Here is a tiny trained network, its code and every weight. The questions are about switching its units off for an input and a class, where a switched-off unit gives its printed mean instead of its output.

import numpy as np


def w(rows, s, z=0):
    codes = np.array(rows[::2]) - 128.0
    scale = np.full(codes.shape[1], s)
    scale[-1] = z or s
    return codes * scale


def norm(h):
    return h / np.sqrt((h * h).mean(-1, keepdims=True) + 1e-5)


def f(y):
    return np.maximum(y, 0)


def log_softmax(a):
    a = a - a.max(-1, keepdims=True)
    return a - np.log(np.exp(a).sum(-1, keepdims=True))


def net(x, mask):
    res = np.array(x, float).reshape(1, 7) / 4 @ E
    u = 0
    for l in range(4):
        y = f(norm(res) @ A[l][:, :-1].T + A[l][:, -1])
        res = res + np.where(mask[u : u + 6], y, B[l][:, -1]) @ B[l][:, :-1]
        u += 6
    return log_softmax(norm(res)[-1] @ U[:, :-1].T + U[:, -1])


A, B = {}, {}
E = w([
[98,191,83,186,72,184],'x0',
[105,221,66,3,248,110],'x1',
[186,110,145,155,210,71],'x2',
[172,221,177,72,32,128],'x3',
[102,98,138,51,108,135],'x4',
[129,205,217,164,182,189],'x5',
[119,97,149,56,121,131],'x6',
],0.0043)
A[0] = w([
[2,32,252,67,231,66,123],'L0N0',
[145,181,143,110,88,55,12],'L0N1',
[123,168,217,110,152,169,33],'L0N2',
[197,164,187,103,47,168,200],'L0N3',
[210,63,144,148,51,126,199],'L0N4',
[56,169,178,131,126,210,81],'L0N5',
],0.0058,0.0011)
B[0] = w([
[109,169,160,165,109,227,254],'L0N0',
[147,112,113,99,190,186,163],'L0N1',
[172,141,164,219,76,177,179],'L0N2',
[207,172,81,129,119,92,221],'L0N3',
[130,163,116,51,16,3,223],'L0N4',
[171,98,228,132,234,197,192],'L0N5',
],0.0058,0.0041)
A[1] = w([
[137,1,125,148,167,169,112],'L1N0',
[132,77,155,114,137,56,99],'L1N1',
[136,165,92,103,166,168,98],'L1N2',
[87,107,98,105,119,90,63],'L1N3',
[175,175,104,125,126,112,68],'L1N4',
[83,43,80,52,86,29,3],'L1N5',
],0.0086,0.0015)
B[1] = w([
[21,168,8,140,90,203,227],'L1N0',
[138,31,76,108,54,160,181],'L1N1',
[105,145,146,143,147,21,233],'L1N2',
[203,136,153,112,150,150,170],'L1N3',
[188,105,63,110,167,94,199],'L1N4',
[254,85,148,73,123,241,254],'L1N5',
],0.0063,0.0037)
A[2] = w([
[192,164,147,73,142,33,5],'L2N0',
[67,85,119,199,176,147,8],'L2N1',
[181,151,100,28,132,118,251],'L2N2',
[125,80,122,167,2,113,71],'L2N3',
[49,166,162,192,79,172,222],'L2N4',
[203,196,175,102,69,61,9],'L2N5',
],0.0074,0.002)
B[2] = w([
[92,157,83,77,91,152,195],'L2N0',
[128,101,125,97,92,254,178],'L2N1',
[152,110,89,93,80,92,254],'L2N2',
[8,100,161,132,31,157,211],'L2N3',
[198,163,118,107,107,73,222],'L2N4',
[142,194,63,73,193,202,213],'L2N5',
],0.0067,0.0055)
A[3] = w([
[2,106,78,177,121,153,202],'L3N0',
[148,69,73,100,100,48,198],'L3N1',
[117,81,79,146,118,62,46],'L3N2',
[122,158,139,163,61,114,191],'L3N3',
[175,96,128,88,145,130,168],'L3N4',
[130,191,123,91,156,109,253],'L3N5',
],0.0078,0.0019)
B[3] = w([
[144,194,10,143,68,144,240],'L3N0',
[148,94,167,170,46,140,227],'L3N1',
[138,96,171,207,207,167,144],'L3N2',
[106,87,134,140,126,3,207],'L3N3',
[125,77,43,112,80,156,199],'L3N4',
[41,54,149,179,120,67,253],'L3N5',
],0.0072,0.0043)
U = w([
[108,167,99,111,116,253,10],'0',
[29,77,170,111,112,120,187],'1',
[201,91,236,158,155,244,190],'2',
],0.0058,0.0011)

Each question gives the input, the list of numbers given to net, and the class t.
The units are the neurons (one row each of A and B). Each row of codes is followed by its name. A weight is (code - 128) times the scale printed after its matrix; where a second scale follows, it is the last column's (A, B and U).
mask holds one flag per neuron, layer by layer. A switched-off neuron (its flag False) gives its mean, the last column of its row in B, instead of its output. The means were averaged over made-up inputs and are rounded, as every weight is.
A unit's drop is (log p(t) with every unit on - log p(t) with that unit switched off) / (log p(t) with every unit on - log p(t) with every unit switched off).
The circuit of an input: a set's keep is (log p(t) with only the set's units on - log p(t) with every unit switched off) / (log p(t) with every unit on - log p(t) with every unit switched off). Starting from the 12 units with the biggest drops (on a tie, the unit counted first), units are removed one at a time, each time the one whose removal leaves the highest keep (on an exact tie, the one counted first), for as long as the keep stays at least 0.8.
circuit, biggest first: the units of the circuit, biggest drop first
most important unit: the unit with the biggest drop
top k neurons: the k neurons with the biggest drops, biggest first
top k neurons in layer l: the k neurons of layer l with the biggest drops, biggest first
drop when u is switched off: that unit's drop, to one decimal
input [0,8,-8,-1,2,4,-5], class 1: top neuron => (L3N5)
input [6,6,-7,-7,-4,-8,1], class 2: top 2 neurons => (L1N5; L0N0)
input [3,4,7,-2,4,5,8], class 2: circuit, biggest first => (L0N0; L1N0; L3N0)
input [-5,0,-7,0,-1,-1,-7], class 2: top 2 neurons => (L0N0; L1N5)
input [6,8,0,-4,-7,3,8], class 1: circuit, biggest first => (L3N5; L1N2)
input [6,8,-1,-4,-7,0,-3], class 1: top 2 neurons in layer 2 => (L2N5; L2N3)
input [-8,3,-8,-1,3,4,6], class 2: top 3 neurons in layer 0 => (L0N0; L0N2; L0N4)
input [-8,2,5,-4,-6,-4,8], class 0: top 3 neurons => (L1N0; L0N0; L0N4)
input [-6,5,6,0,-1,4,-8], class 1: top 2 neurons => (L3N5; L1N5)
input [5,7,1,-5,-3,3,4], class 1: top 2 neurons in layer 1 => (L1N2; L1N0)
input [-1,2,3,-5,7,6,3], class 2: top 3 neurons => (L0N0; L2N3; L2N4)
input [-6,7,-5,-6,5,8,-3], class 2: top 2 neurons => (L0N0; L2N3)
input [8,7,4,-4,7,8,-2], class 2: top 2 neurons => (L0N5; L0N4)
input [4,8,-7,1,-6,0,-7], class 1: most important unit => L3N5
input [6,7,4,-3,7,-8,-5], class 2: drop when L1N5 is switched off => 0.5
input [-3,0,-5,-5,-5,7,8], class 2: drop when L1N0 is switched off => -0.1
input [-4,-1,-7,3,-4,8,0], class 2: drop when L2N5 is switched off => 0.0
